Here is a tiny trained network, its code and every weight. The questions are about switching its units off for an input and a class, where a switched-off unit gives its printed mean instead of its output.

import numpy as np


def w(rows, s, z=0):
    codes = np.array(rows[::2]) - 128.0
    scale = np.full(codes.shape[1], s)
    scale[-1] = z or s
    return codes * scale


def f(y):
    return y / 2 * (1 + np.tanh(0.7978845608 * (y + 0.044715 * y**3)))


def log_softmax(a):
    a = a - a.max(-1, keepdims=True)
    return a - np.log(np.exp(a).sum(-1, keepdims=True))


def net(x, mask):
    res = np.array(x, float).reshape(1, 6) / 4 @ E
    y = f(res @ A[0][:, :-1].T + A[0][:, -1])
    res = res + np.where(mask, y, B[0][:, -1]) @ B[0][:, :-1]
    return log_softmax(res[-1] @ U[:, :-1].T + U[:, -1])


A, B = {}, {}
E = w([
[92,77,192,120,218,227,243,28],'x0',
[130,70,146,175,191,161,52,51],'x1',
[48,153,141,142,75,146,149,155],'x2',
[135,145,108,157,104,178,135,121],'x3',
[158,173,127,135,72,130,181,167],'x4',
[92,254,162,99,189,154,132,229],'x5',
],0.0078)
A[0] = w([
[179,105,111,132,255,126,137,119,178],'N1',
[152,86,52,123,78,171,146,155,157],'N2',
[146,156,122,116,197,137,116,175,144],'N3',
[198,147,54,140,209,76,149,120,144],'N4',
[126,138,173,111,96,120,127,162,102],'N5',
[110,142,153,91,202,108,126,184,71],'N6',
[165,206,136,155,221,157,120,173,122],'N7',
[152,78,183,117,137,168,185,158,44],'N8',
[74,164,117,156,114,122,135,97,152],'N9',
[105,224,150,139,195,124,117,124,76],'N10',
[141,105,167,102,111,166,88,198,63],'N11',
[122,150,130,133,84,114,66,140,59],'N12',
[92,132,186,82,139,168,213,75,80],'N13',
[143,172,215,104,142,151,87,72,145],'N14',
[125,77,111,156,137,118,119,75,212],'N15',
[134,152,62,156,89,67,107,120,49],'N16',
[160,74,42,95,127,88,155,96,213],'N17',
[141,126,138,123,134,200,159,116,28],'N18',
[118,138,117,100,153,143,154,106,22],'N19',
[146,114,147,181,208,149,86,146,255],'N20',
],0.01,0.0027)
B[0] = w([
[89,104,59,46,116,132,155,181,224],'N1',
[112,99,191,135,120,96,142,113,175],'N2',
[76,79,143,139,111,135,143,88,172],'N3',
[84,220,92,75,42,81,121,195,166],'N4',
[104,177,147,119,93,232,76,95,154],'N5',
[123,53,151,155,131,114,159,114,176],'N6',
[96,12,189,175,70,39,187,50,203],'N7',
[142,94,132,119,162,141,6,144,177],'N8',
[109,115,82,139,51,113,149,150,151],'N9',
[128,28,182,172,115,109,164,54,189],'N10',
[174,131,165,150,176,121,103,95,140],'N11',
[254,106,41,143,129,155,88,180,174],'N12',
[220,199,98,105,154,216,80,228,255],'N13',
[60,137,127,151,118,162,84,127,175],'N14',
[146,73,98,138,93,135,151,151,226],'N15',
[206,116,101,136,254,117,113,175,190],'N16',
[90,173,179,203,86,108,251,75,204],'N17',
[170,148,111,114,114,145,70,107,173],'N18',
[205,103,106,146,85,104,79,126,143],'N19',
[85,168,22,103,84,104,146,150,209],'N20',
],0.0062,0.0083)
U = w([
[116,50,156,255,65,118,244,99,142],'0',
[92,122,80,173,48,138,180,183,229],'1',
[190,109,85,158,179,166,88,201,6],'2',
],0.0086,0.0026)

Each question gives the input, the list of numbers given to net, and the class t.
The units are the neurons (one row each of A and B). Each row of codes is followed by its name. A weight is (code - 128) times the scale printed after its matrix; where a second scale follows, it is the last column's (A, B and U).
mask holds one flag per neuron, in row order. A switched-off neuron (its flag False) gives its mean, the last column of its row in B, instead of its output. The means were averaged over made-up inputs and are rounded, as every weight is.
A unit's drop is (log p(t) with every unit on - log p(t) with that unit switched off) / (log p(t) with every unit on - log p(t) with every unit switched off).
The circuit of an input: a set's keep is (log p(t) with only the set's units on - log p(t) with every unit switched off) / (log p(t) with every unit on - log p(t) with every unit switched off). Starting from the 12 units with the biggest drops (on a tie, the unit counted first), units are removed one at a time, each time the one whose removal leaves the highest keep (on an exact tie, the one counted first), for as long as the keep stays at least 0.8.
units of the circuit, in order: the units of the circuit, biggest drop first
unit that matters most: the unit with the biggest drop
k most important neurons: the k neurons with the biggest drops, biggest first
drop when u is switched off: that unit's drop, to one decimal
input [6,8,1,1,3,-5], class 2: units of the circuit, in order	N13, N7
input [8,2,3,6,-1,5], class 2: units of the circuit, in order	N13
input [-6,-5,0,-2,3,0], class 2: units of the circuit, in order	N16, N12
input [6,6,-6,3,-2,-2], class 1: units of the circuit, in order	N20, N1
input [6,5,-1,-4,-5,8], class 0: 3 most important neurons	N7, N10, N6
input [3,-7,0,8,-5,6], class 0: units of the circuit, in order	N7, N10
input [2,8,-7,-5,6,6], class 1: 3 most important neurons	N1, N20, N4
input [-4,-7,0,-7,-8,-5], class 0: 2 most important neurons	N17, N13
input [-5,0,1,-8,7,-3], class 2: 2 most important neurons	N16, N7
input [-8,8,6,3,5,4], class 2: 3 most important neurons	N12, N16, N17
input [7,1,-3,-4,4,4], class 2: 2 most important neurons	N13, N8
input [7,6,1,7,-7,3], class 2: 2 most important neurons	N13, N17
input [-2,3,-8,-6,-6,-4], class 1: 2 most important neurons	N4, N1
input [4,3,6,8,-7,-3], class 1: unit that matters most	N16
input [6,2,-3,-8,8,2], class 2: 3 most important neurons	N13, N8, N17
input [-7,-8,4,-2,-8,-7], class 0: 2 most important neurons	N17, N13
input [3,7,-7,5,-6,-6], class 1: 2 most important neurons	N1, N20
input [-2,2,2,6,3,4], class 0: 2 most important neurons	N13, N7
input [4,7,-2,-4,-3,8], class 0: 2 most important neurons	N7, N10
input [7,-8,-7,8,-7,-5], class 1: unit that matters most	N17
input [8,-3,5,5,0,4], class 2: drop when N18 is switched off	0.0
input [-2,1,1,1,-2,4], class 0: drop when N10 is switched off	0.1
input [6,5,-7,2,3,-2], class 1: drop when N16 is switched off	0.2
input [3,3,-3,-8,6,-1], class 1: drop when N16 is switched off	0.3
